In the rows, 128 means zero.
Group, then class:
[124 119 127 128 132 115 122 144 127 135 114 134 118 116 128 133 136 128
 131 124 132 117 134 133 124 125 126 137 109 123 137 143 126 134 120 124
 124 121 114 119 121 130 135 120 126 136 124 130 135 130 134 123 128 123
 130 123 138 128 134 141 136 121 140 129 130 120 126 124 139 122 134 124
 137]	W/X
[136 119 152 125  56 119 111  96 127 145 148  90 124 144 103 115 116 104
  90 136 141  87  96 101 132 112 104 148  98 113  92 148 186  81 156 161
 157 122  91 180  98 160 130  94  96 252 114 120 144 135  72 109 145  84
 165 121 118 112 155 105 121 133 162  98 135 177  70 129 195 159 114  89
 122]	W/Q
[133 128 158 129  96 142 131 162 128 115 110 136 127 117 125 138 144 130
 121 111 129 132 112 107  79 135 123 136 128 155 134 125 118 160 121 115
 115 111 158 128 145 126 120 153 135 120 146 197 134  93 116 136 136 112
 120 116 108 135 130 139 114 136  85 126 119  98 138 139 130 131 113 131
 155]	Y/E
[155 139 134 132 114 161 135  91 135 146 131 101 123 170 116  99 126 121
 115 143 140 133 102 101 150 137 116 126 140 112 111 147 172 107 122 137
 116 133 164 154 129 123 128 116 108 142 122 128 116 128  98 118 131 107
 145 120 117 121 127 116 105 137 118 138 117 120 109 116 144 147 125 129
 119]	F/N
[141 142 141 110  80  98 133 114 119 153 146 117 119 153  95 127 112 131
  90 139 132  95 105 115 124 122 108 154  90 115 108 113 166  68 108 145
 156 121 103 129  92 133 129 113 113 143 125 120 137 126  97 119 150 107
 161 131 146 114 152 119 126 146 159 121 125 164 111 122 160 142 126  81
 126]	W/K
[165 110 141 150 114 143 118 128 136 125 112 123  88 113 142  98 153 120
 129 126 127 134 104 131 106 115  97 131 136 129 103 133 162 159 122 140
 162 109 115 160 117 167 107 115 130 130 133 141 143 127 124 124 125 116
 140 106 104 119 121 115 119 116 102  95 134 127 124 133 168 155  92 161
 126]	Y/U
[167 118 145 130  97 131 147  82 133 129 128 117 141 122  83 117 135 123
 109  93 124 126 105 105  76 140 109 131 156 117  85 146 176 109 100 129
 135 120 119 148 127 162 125 104 116 117 127 124 142 114 107 110 137 103
 139  95  75  99 114  66 140 129 121 137 126 139 107 101 166 147  90 133
 117]	S/C
[121 106 125 131  97 107 131 111 127 128 129 126 132 134 123 116 111 135
 113 127 131 129 149 115 104 120 126 146 117 131  85 123 153  95  77 133
 142 118  97 124 111 138 118 116 106 130 115 130 137 111 134 116 129  98
 126 116 126 126 137 111 140 131 154 146 131 164 115 133 150 138 113 122
 141]	W/X
[135 117 125 137 102 144 117 132 126 149 131  98 126 134 117 137 120 105
  90 126 141 108 118 131  89 117 136 120 110 110  91 152 159 106 141 143
 151 117  75 191 109 169 129 108 117 128 109 133 122 138 100 111 147 110
 162 134  99 133 144 121 145 133 148 117 140 157 117 116 163 141 125  96
 119]	W/X
[125 112 139 144 105 132 114 143 132 135 118 112 120  91 115 139 135 126
 125 132 145 112 125 130  95 109 123 157 114 126  93 139 134 123 138 129
 151 109  84 158 105 155 128 111 131 113 128 135 149 118 108 112 140  92
 139 121 116 127 142 131 156 160 175 111 139 140 108 141 160 139 123 100
 127]	W/X
[121 129 101 140 121 158 129 171 140 108 121 133 111 135 140 125 125 115
 117 106 127 131 114 135 105 115 148 140 115 130  56 134 141 131 101 135
 146 110  78 189 135 133 122 127 145 120 135 126 103 150 114 148 126 135
 141 138 115 120 139 145 152 133 123 123 139 124 154 166 117 142 117 123
 131]	W/X
[147 141 121 123 101 155 138  87 130 143 132 133 121 154 114 102 123 129
  87 133 133 135 124  92 122 139 141 124 115 139  90 130 157 101 109 119
 143 145 130 128 126 144 126 107 108 137  88 128 119 144 133 130 132 144
 136 115 112 112 115 113 123 173 117 158 105 127 134 128 124 141 114 115
 132]	F/H
[141 125 115 153 119 158 152 114 125 111 153 115 135 179 105 122 113 115
 104 128 133 141 135 132  83 130 129 124 153 125  55 125 147 105  72 161
 118  92 120 160 129 129 120 177 113 131  90 137  87 129 131 123 129 105
 129 139  93 137 128 101 136 144 112 137 122  61 130 120 144 146 113 121
 116]	S/L
[ 87  74 108 119 139 112 123 132 119 114 109 151 140 132 123 137 106 145
 120 117 114 138 152 120 102 126 136 143 114 143 115 115 105 127 110 114
 131 156 104  86 110 130 118 134 128 119 119 118 138 113 141 121 124 108
 111 117 131 131 130 120 147 132 137 142 125 125 139 147 127 110 144 124
 142]	W/X
[128 115  73 121 110 165 131 133 134  91 112 141 114 133 157  94 123 131
  94 114 128 143 117 118 152 115 125 127 130 133  65 125 140 121 104 109
 152 124 109 150 141 126 117 138 150 136 127 111 118 154 162 147 117 135
 116 113 126 123 133 146 121 149  86 141 136 112 156 183 110 136 103 168
 133]	F/N
[124 130 133 130 119 141 125 100 136 126 141 144 121 144 134 121 132 138
 116 123 135 146 129 111 127 138 129 128 134 135 117 125 117 134 102 120
 106 105 176 113 133 119 122 138 116 137 127 123 126 107 121 116 117 114
 118 121 115 136 116 126 114 148 113 141 119  98 141 134 125 123 127 143
 148]	Y/J
[125 155 130 137 105 126 123 112 127 153 167  84 126 157 117 122 107 123
  90 141 135 102 116 131 124 118 121 138 119 121  84 135 169  79  98 156
 157 120  87 169 116 146 130 107 106 133 109 123 132 142 107 107 148  89
 145 134 118 116 150 112 135 120 152 125 124 156 108 164 161 145 118 103
 110]	W/Q
[120 117 129 122 123 143 126 148 139 119 108 132 121 123 149 128 127 138
 102 136 125 116 133 112 118 114 134 125 112 149  49 119 121 104  58 104
 164 132  86 154 145 124 123 131 134 119 147 133 152 103 158 136 131 111
 118 124 131 127 139 149 155 118 125 130 128 121 163 183 116 108 123 140
 116]	W/X
[112 104 123 132  93 139 117 120 136 120 118 129 117 130 120 129 130 127
  87 131 133 115 128 114 101 123 131 137 108 134  48 147 146  97  89 124
 167 128  77 167 117 146 124 118 125 123 130 133 142 122 119 132 141 105
 138 112 103 121 145 130 162 128 125 111 152 144 133 171 147 133 107 116
 122]	W/Q
